cols: F D H S W T U X Y
J_592: [ 86 121 154  86  86 144  75 166  86]
J_698: [154 121 154  86 135 144  75 166 116]
J_168: [164 163 168 135 154 110  80 160 119]
shift -1: [121]
[120]
down: [166 166]
X
dup J_698: 
[154]
dup J_592: 
[86]
rev: [ 86  86 154]
J_592

cols: C M V B Q G
J_626: [127  91 151 140  77 105]
J_356: [104 136 136 136 116 132]
J_946: [104 128 136 113 153 135]
J_611: [155 107 162 124 184 138]
J_526: [ 63 105 156  64 127 139]
J_713: [122 155 139 127 156  64]
J_365: [111 136  67 140  88  88]
J_632: [140 146 138 127  85 121]
J_391: [122 155 139 127 156 130]
where: [63]
J_526, 0
down: [156 139  67 138]
V
down: [105 132 135 138 139  64  88]
G
shift -1: [146 138 127]
[145 137 126]
rev: [ 64 156 127 139]
J_713
dup J_356: 
[136]
where: [135]
J_946, 5

cols: P E N Z A R L
J_383: [ 97 122 117 153 119 125 102]
J_518: [113 133 114 105 119  99 148]
J_702: [117 130 112 120 138 109 106]
J_424: [117 130 112 120 119 118 125]
J_990: [113 121 153 172 135 127  78]
shift -1: [113]
[112]
shift -1: [172 135]
[171 134]
where: [127]
J_990, 5
shift -1: [153]
[152]

cols: zaf sidi Matav kesed seb kekit
J_967: [146 128 158 141 131 151]
J_825: [128 128 128 128 128 171]
J_201: [140 161 150 168 176 151]
J_566: [142 154 151 143 157 128]
J_834: [151 151 143 153 151 153]
J_266: [137 158 138 163 159 173]
J_776: [131 154 154 145 167 128]
where: [176]
J_201, 4
rev: [143 151 154]
J_566
dup J_776: 
[154]
rev: [153 143]
J_834
find: [128 128 128 128 128 171]
J_825
dup J_825: 
[128]

cols: tinuk giku Dif nop rapaf vov Befer Kopo zuzuv
J_458: [130 147  93 124 109 102 122 170 141]
J_212: [ 99 156 130 135  91 136 124 146 137]
J_392: [ 83 165  99 141 150  97 131 137 161]
J_873: [143  76 147 126  99 122 136 163 139]
J_689: [135 112 109 118 132 117 182 159 108]
J_953: [139 118 172 101 137  98 124 126 145]
J_870: [130 147  93 124 109 128 150 152 107]
J_263: [130 109  93 124 109 128 150 114 139]
J_237: [159 122 100 162 101 101 135 108 145]
J_981: [119 149 143 111  86 153 171 115 116]
J_590: [116  80 146 140  83 155 120 126 164]
dup J_263: 
[109]
shift +1: [136 124]
[137 125]

cols: Devek fasig Nadaz Zuron
J_80: [138  68 149 131]
J_59: [106 136 152 131]
J_807: [152 129 164 167]
J_400: [141 100  89 139]
J_875: [126  92  99 126]
J_248: [ 84 149 125 104]
J_735: [172 129 164 117]
J_618: [132 136  95 152]
J_332: [ 74 135 132 139]
J_99: [ 89 164 133 108]
J_828: [110 171 123 129]
find: [152 129 164 167]
J_807
down: [129 136]
fasig
rev: [139 132]
J_332

cols: rop Gaz moge rez Bugo dova figoz
J_143: [101 169 128 110  92  75 137]
J_142: [ 84 127 145 125  76 159 128]
J_177: [149 128 145  76  79 159 125]
down: [ 84 149]
rop
where: [92]
J_143, 4
rev: [125 159  79  76 145 128]
J_177
where: [75]
J_143, 5

cols: mil Zul gapuv Vob
J_676: [ 94 113 129  96]
J_339: [116 165 154 121]
J_563: [127  75 154 165]
J_997: [129 129 129 138]
dup J_997: 
[129]
rev: [129 113]
J_676

cols: lib Rir taf vitan
J_824: [110 117 120 156]
J_690: [ 84  85  78 144]
J_303: [143 145 150 100]
J_179: [141 129 135 121]
down: [ 78 150 135]
taf
down: [ 84 143]
lib

cols: zulag Lasur vor Notu zov kabud rarud gera Tanut duti
J_195: [115 125 109 133 146 142 111 127 139 133]
J_150: [112 114 123  99 124 131 129 135  93 104]
J_360: [111 108 159 102 156 139 149 109  99  82]
J_669: [137 138 121 110 176  79 148 139 147 102]
J_771: [102 126 140 107 135 136 119 128 124  90]
J_583: [150 133 134 144 115 111 126 142 149 128]
J_685: [121 132 158  92 189  80 184 128 115  71]
J_243: [138 138 108  84 149 125 143 125 129  87]
J_639: [138 134 120  98 147 115 150 164  81  79]
where: [140]
J_771, 2
down: [159 121 140 134 158 108 120]
vor

cols: kuge Tisis lev Tezim belu sozak
J_705: [119 147 123 138 118 126]
J_338: [127 147 138 123 123 126]
J_420: [136 112 162 128 118 122]
J_920: [119 147 123 146 122 146]
rev: [138 123 147]
J_705
where: [162]
J_420, 2
down: [118 123 118]
belu
where: [136]
J_420, 0
down: [126 122 146]
sozak
where: [128]
J_420, 3

cols: lili vego Nufi toliv
J_623: [107 155 174  73]
J_651: [136  69 133 173]
J_409: [182  96  89 147]
J_538: [146 181  93  90]
J_196: [177  77 103 153]
J_370: [ 73 138 177 123]
J_754: [137 176 125  72]
J_794: [ 66  66  66 125]
J_183: [ 75 107 154 176]
J_860: [181  83  99 150]
dup J_794: 
[66]
down: [107 136 182 146 177  73 137]
lili
down: [ 96 181]
vego
where: [99]
J_860, 2
down: [ 89  93 103 177 125  66 154  99]
Nufi

cols: garo Mura dipo deg
J_883: [127 127 127 129]
J_619: [119 125 119 139]
J_766: [ 86 114  88 177]
J_749: [128 127 129 161]
shift -1: [119]
[118]
shift +1: [128 127 129]
[129 128 130]
where: [86]
J_766, 0
shift +1: [125 119]
[126 120]
rev: [129 127 127]
J_883
shift +1: [119]
[120]

cols: Fis rifu tad Mizuv sesis
J_544: [116 181 135  94 120]
J_509: [ 76 180  76  94  76]
J_233: [116 181 135  94 183]
down: [180 181]
rifu
where: [120]
J_544, 4
dup J_509: 
[76]
find: [ 76 180  76  94  76]
J_509
rev: [ 76 180  76]
J_509

